Below are the code and all the weights of a small trained network. Each question names an input and a class and asks about switching units off, where a switched-off unit gives its printed mean instead of its output.

import numpy as np


def w(rows, s, z=0):
    codes = np.array(rows[::2]) - 128.0
    scale = np.full(codes.shape[1], s)
    scale[-1] = z or s
    return codes * scale


def f(y):
    return np.maximum(y, 0)


def log_softmax(a):
    a = a - a.max(-1, keepdims=True)
    return a - np.log(np.exp(a).sum(-1, keepdims=True))


def net(x, mask):
    res = np.array(x, float).reshape(1, 6) / 4 @ E
    y = f(res @ A[0][:, :-1].T + A[0][:, -1])
    res = res + np.where(mask, y, B[0][:, -1]) @ B[0][:, :-1]
    return log_softmax(res[-1] @ U[:, :-1].T + U[:, -1])


A, B = {}, {}
E = w([
[196,170,62,48,193,234,243,38],'x0',
[50,33,196,89,2,234,191,121],'x1',
[133,145,133,118,113,132,117,121],'x2',
[129,128,131,123,133,135,118,132],'x3',
[128,116,134,121,149,144,110,144],'x4',
[128,145,130,121,112,112,142,127],'x5',
],0.0069)
A[0] = w([
[164,157,74,54,180,198,203,42,1],'N0',
[148,185,78,167,170,108,79,104,157],'N1',
[49,67,178,89,52,210,171,114,169],'N2',
[216,210,43,165,248,17,83,129,171],'N3',
[29,86,224,211,68,3,19,227,42],'N4',
[126,84,164,123,75,181,150,116,163],'N5',
],0.0053,0.00066)
B[0] = w([
[193,205,45,177,174,210,189,132,212],'N0',
[65,83,135,123,109,85,127,137,179],'N1',
[42,62,191,45,54,46,51,133,204],'N2',
[30,32,234,67,78,26,23,117,245],'N3',
[227,242,41,223,220,255,241,127,255],'N4',
[79,78,174,108,126,55,104,165,170],'N5',
],0.0064,0.009)
U = w([
[31,79,248,95,100,49,97,129,248],'0',
[224,198,1,168,160,204,193,130,8],'1',
],0.0094,0.0014)

Each question gives the input, the list of numbers given to net, and the class t.
The units are the neurons (one row each of A and B). Each row of codes is followed by its name. A weight is (code - 128) times the scale printed after its matrix; where a second scale follows, it is the last column's (A, B and U).
mask holds one flag per neuron, in row order. A switched-off neuron (its flag False) gives its mean, the last column of its row in B, instead of its output. The means were averaged over made-up inputs and are rounded, as every weight is.
A unit's drop is (log p(t) with every unit on - log p(t) with that unit switched off) / (log p(t) with every unit on - log p(t) with every unit switched off).
The circuit of an input: a set's keep is (log p(t) with only the set's units on - log p(t) with every unit switched off) / (log p(t) with every unit on - log p(t) with every unit switched off). Starting from all 6 units, units are removed one at a time, each time the one whose removal leaves the highest keep (on an exact tie, the one counted first), for as long as the keep stays at least 0.8.
units of the circuit, in order: the units of the circuit, biggest drop first
k most important neurons: the k neurons with the biggest drops, biggest first
drop when u is switched off: that unit's drop, to one decimal
input [1,-2,2,-4,-4,-1], class 0: units of the circuit, in order	N4
input [-1,0,2,2,6,-2], class 1: 2 most important neurons	N3, N2
input [8,8,3,4,-3,-8], class 0: 3 most important neurons	N2, N4, N5
input [-3,1,1,7,6,-2], class 1: 2 most important neurons	N3, N4
input [4,4,-3,8,7,-3], class 0: 3 most important neurons	N4, N2, N5
input [-4,-3,-4,-8,-3,-1], class 1: 3 most important neurons	N4, N2, N5
input [-8,3,-2,3,2,-8], class 1: drop when N4 is switched off	0.8
input [0,-4,-1,4,-8,-2], class 0: drop when N1 is switched off	0.0
input [4,-7,-8,1,1,2], class 0: drop when N3 is switched off	0.7
input [-1,-8,6,7,-4,-5], class 0: drop when N1 is switched off	0.0
input [-1,0,3,0,6,-2], class 1: 2 most important neurons	N3, N2
